Here is a tiny trained network, its code and every weight. The questions are about switching its units off for an input and a target symbol, where a switched-off unit gives its printed mean instead of its output.

import numpy as np


def w(rows, s, z=0):
    codes = np.array(rows[::2]) - 128.0
    scale = np.full(codes.shape[1], s)
    scale[-1] = z or s
    return codes * scale


def norm(h):
    return h / np.sqrt((h * h).mean(-1, keepdims=True) + 1e-5)


def f(y):
    return y / 2 * (1 + np.tanh(0.7978845608 * (y + 0.044715 * y**3)))


def softmax(a):
    e = np.exp(a - a.max(-1, keepdims=True))
    return e / e.sum(-1, keepdims=True)


def log_softmax(a):
    a = a - a.max(-1, keepdims=True)
    return a - np.log(np.exp(a).sum(-1, keepdims=True))


def net(x, mask):
    ids = ['ΛΞΩαδεζηθπτψ'.index(c) for c in x.split()]
    T = len(ids)
    res = E[ids] + P[:T]
    u = 0
    for l in range(2):
        q, k, v = (norm(res) @ M[l].T for M in (Q, K, V))
        z = softmax(np.where(np.tri(T) > 0, q @ k.T / 3**0.5, -1e9)) @ v
        res = res + np.where(mask[u], z, O[l][:, -1]) @ O[l][:, :-1]
        u += 1
        y = f(norm(res) @ A[l][:, :-1].T + A[l][:, -1])
        res = res + np.where(mask[u : u + 16], y, B[l][:, -1]) @ B[l][:, :-1]
        u += 16
    return log_softmax(norm(res)[-1] @ U[:, :-1].T + U[:, -1])


Q, K, V, O, A, B = {}, {}, {}, {}, {}, {}
E = w([
[86,165,86],'Λ',
[181,105,124],'Ξ',
[110,156,180],'Ω',
[141,133,160],'α',
[199,138,103],'δ',
[220,154,110],'ε',
[180,120,155],'ζ',
[250,134,83],'η',
[153,151,58],'θ',
[97,66,114],'π',
[75,131,77],'τ',
[133,81,162],'ψ',
],0.025)
P = w([
[3,196,238],'0',
[174,127,185],'1',
[180,129,168],'2',
[180,140,154],'3',
[178,147,144],'4',
[169,155,141],'5',
[162,156,133],'6',
[138,176,147],'7',
[224,100,42],'8',
[101,208,159],'9',
[158,156,96],'10',
],0.0051)
Q[0] = w([
[5,186,180],'0.h1',
[92,111,115],'0.h1',
[108,202,190],'0.h1',
],0.011)
K[0] = w([
[93,254,36],'0.h1',
[103,152,70],'0.h1',
[156,234,160],'0.h1',
],0.0091)
V[0] = w([
[129,120,127],'0.h1',
[129,253,46],'0.h1',
[138,200,100],'0.h1',
],0.0047)
O[0] = w([
[115,141,137,132],'0.h1',
[228,26,1,3],'0.h1',
[198,75,84,78],'0.h1',
],0.0057,0.0024)
A[0] = w([
[103,137,116,61],'0.n1',
[150,142,124,44],'0.n2',
[109,29,189,105],'0.n3',
[48,8,117,84],'0.n4',
[78,154,141,218],'0.n5',
[72,110,165,45],'0.n6',
[46,34,73,21],'0.n7',
[163,116,99,54],'0.n8',
[228,100,89,2],'0.n9',
[31,76,75,63],'0.n10',
[114,179,121,163],'0.n11',
[202,228,201,121],'0.n12',
[139,170,110,153],'0.n13',
[88,5,212,123],'0.n14',
[125,128,127,4],'0.n15',
[77,147,144,139],'0.n16',
],0.015,0.0024)
B[0] = w([
[141,140,114,123],'0.n1',
[123,120,130,131],'0.n2',
[63,167,83,162],'0.n3',
[131,118,251,161],'0.n4',
[126,107,101,139],'0.n5',
[144,94,118,139],'0.n6',
[141,50,182,157],'0.n7',
[92,121,107,132],'0.n8',
[55,93,86,161],'0.n9',
[94,86,113,156],'0.n10',
[117,133,92,140],'0.n11',
[80,49,109,247],'0.n12',
[101,135,109,146],'0.n13',
[69,158,24,177],'0.n14',
[145,124,140,119],'0.n15',
[137,101,108,133],'0.n16',
],0.023,0.014)
Q[1] = w([
[253,117,161],'1.h1',
[199,139,114],'1.h1',
[237,196,154],'1.h1',
],0.016)
K[1] = w([
[73,37,8],'1.h1',
[81,69,92],'1.h1',
[34,84,84],'1.h1',
],0.014)
V[1] = w([
[3,197,218],'1.h1',
[147,127,171],'1.h1',
[156,248,67],'1.h1',
],0.028)
O[1] = w([
[130,179,252,175],'1.h1',
[119,89,165,88],'1.h1',
[61,156,102,4],'1.h1',
],0.035,0.023)
A[1] = w([
[208,226,105,146],'1.n1',
[191,109,50,65],'1.n2',
[98,119,149,58],'1.n3',
[122,131,125,38],'1.n4',
[85,167,122,37],'1.n5',
[135,163,106,84],'1.n6',
[130,167,145,167],'1.n7',
[121,208,211,254],'1.n8',
[137,146,129,27],'1.n9',
[180,133,212,241],'1.n10',
[168,160,139,145],'1.n11',
[196,146,78,143],'1.n12',
[191,226,91,172],'1.n13',
[252,174,182,134],'1.n14',
[68,52,174,185],'1.n15',
[133,104,128,199],'1.n16',
],0.019,0.0036)
B[1] = w([
[111,54,78,145],'1.n1',
[149,167,196,163],'1.n2',
[92,122,130,130],'1.n3',
[118,131,138,119],'1.n4',
[144,171,131,139],'1.n5',
[116,125,108,126],'1.n6',
[138,152,122,140],'1.n7',
[145,254,188,206],'1.n8',
[134,113,134,119],'1.n9',
[83,89,89,251],'1.n10',
[122,115,122,142],'1.n11',
[137,179,130,150],'1.n12',
[76,56,77,146],'1.n13',
[54,70,119,228],'1.n14',
[82,103,65,200],'1.n15',
[142,122,107,156],'1.n16',
],0.031,0.014)
U = w([
[142,118,94,197],'Λ',
[65,131,5,153],'Ξ',
[136,124,127,73],'Ω',
[135,145,137,61],'α',
[35,106,249,59],'δ',
[142,148,134,99],'ε',
[134,137,120,98],'ζ',
[133,138,129,77],'η',
[51,221,146,227],'θ',
[135,130,117,36],'π',
[125,13,115,179],'τ',
[122,91,152,2],'ψ',
],0.015,0.0046)

Each question gives the input, a string of symbols that net reads in full, and the target symbol t.
The units are the heads (3 rows each of Q, K, V and O) and the neurons (one row each of A and B). Each row of codes is followed by its name. A weight is (code - 128) times the scale printed after its matrix; where a second scale follows, it is the last column's (O, A, B and U).
mask holds one flag per unit, layer by layer, with each layer's heads first. A switched-off unit (its flag False) gives its mean, the last column of its rows in O or B, instead of its output. The means were averaged over made-up inputs and are rounded, as every weight is.
A unit's drop is (log p(t) with every unit on - log p(t) with that unit switched off) / (log p(t) with every unit on - log p(t) with every unit switched off).
The circuit of an input: a set's keep is (log p(t) with only the set's units on - log p(t) with every unit switched off) / (log p(t) with every unit on - log p(t) with every unit switched off). Starting from the 12 units with the biggest drops (on a tie, the unit counted first), units are removed one at a time, each time the one whose removal leaves the highest keep (on an exact tie, the one counted first), for as long as the keep stays at least 0.8.
circuit, biggest first: the units of the circuit, biggest drop first
k most important neurons: the k neurons with the biggest drops, biggest first
top k neurons in layer l: the k neurons of layer l with the biggest drops, biggest first
input θ θ ζ ζ ζ θ ζ δ, target Ξ: circuit, biggest first -> 0.n4; 1.h1
input δ Ξ δ ζ Ω θ ζ ψ α ψ π, target θ: circuit, biggest first -> 0.n12; 0.n14; 0.n4; 1.n8
input ζ α Λ θ α α Ξ θ θ Ξ, target Ξ: circuit, biggest first -> 1.h1; 0.n4
input ζ Λ ζ ζ ζ η ζ η ζ τ, target τ: circuit, biggest first -> 1.h1
input π Ω δ ζ θ α, target Ξ: circuit, biggest first -> 0.n10; 0.n12; 0.n7; 1.h1
input Λ Ξ θ ε ζ, target Ξ: circuit, biggest first -> 0.n4; 1.h1
input ψ π ψ ψ Ω ζ π Ω ψ Ω, target θ: top 3 neurons in layer 0 -> 0.n12; 0.n14; 0.n3
input π Λ Ω Λ α ζ ψ Ω η, target θ: circuit, biggest first -> 0.n12; 1.h1; 1.n8
input ζ Ξ ψ Ξ η θ Λ, target Ξ: circuit, biggest first -> 0.n14; 0.n4; 1.h1
input θ ζ η θ π ε ζ ε ψ ζ θ, target θ: circuit, biggest first -> 0.n12; 1.n8
input η θ Ξ, target Ξ: top 2 neurons in layer 0 -> 0.n12; 0.n7
input ζ θ θ ε, target Ξ: top 3 neurons in layer 0 -> 0.n12; 0.n7; 0.n4
input ζ θ Λ α θ η Ξ Ω ζ ψ Λ, target θ: 3 most important neurons -> 0.n12; 0.n14; 0.n9
input θ Ξ ζ Ω ψ Ξ π, target θ: top neuron in layer 0 -> 0.n3
input π Ω η, target δ: circuit, biggest first -> 0.n9; 1.h1
input ζ ε Ξ Ω α ζ Ξ θ θ η, target Ξ: 2 most important neurons -> 0.n12; 0.n7
input δ θ δ, target Ξ: 4 most important neurons -> 0.n4; 0.n12; 0.n7; 1.n8
input θ Ω θ π ζ δ ζ ζ π ζ θ, target δ: top 2 neurons in layer 1 -> 1.n8; 1.n14
input π ζ Λ ζ ψ ζ, target θ: 2 most important neurons -> 0.n7; 0.n12
input π π π θ, target δ: 2 most important neurons -> 0.n4; 0.n7
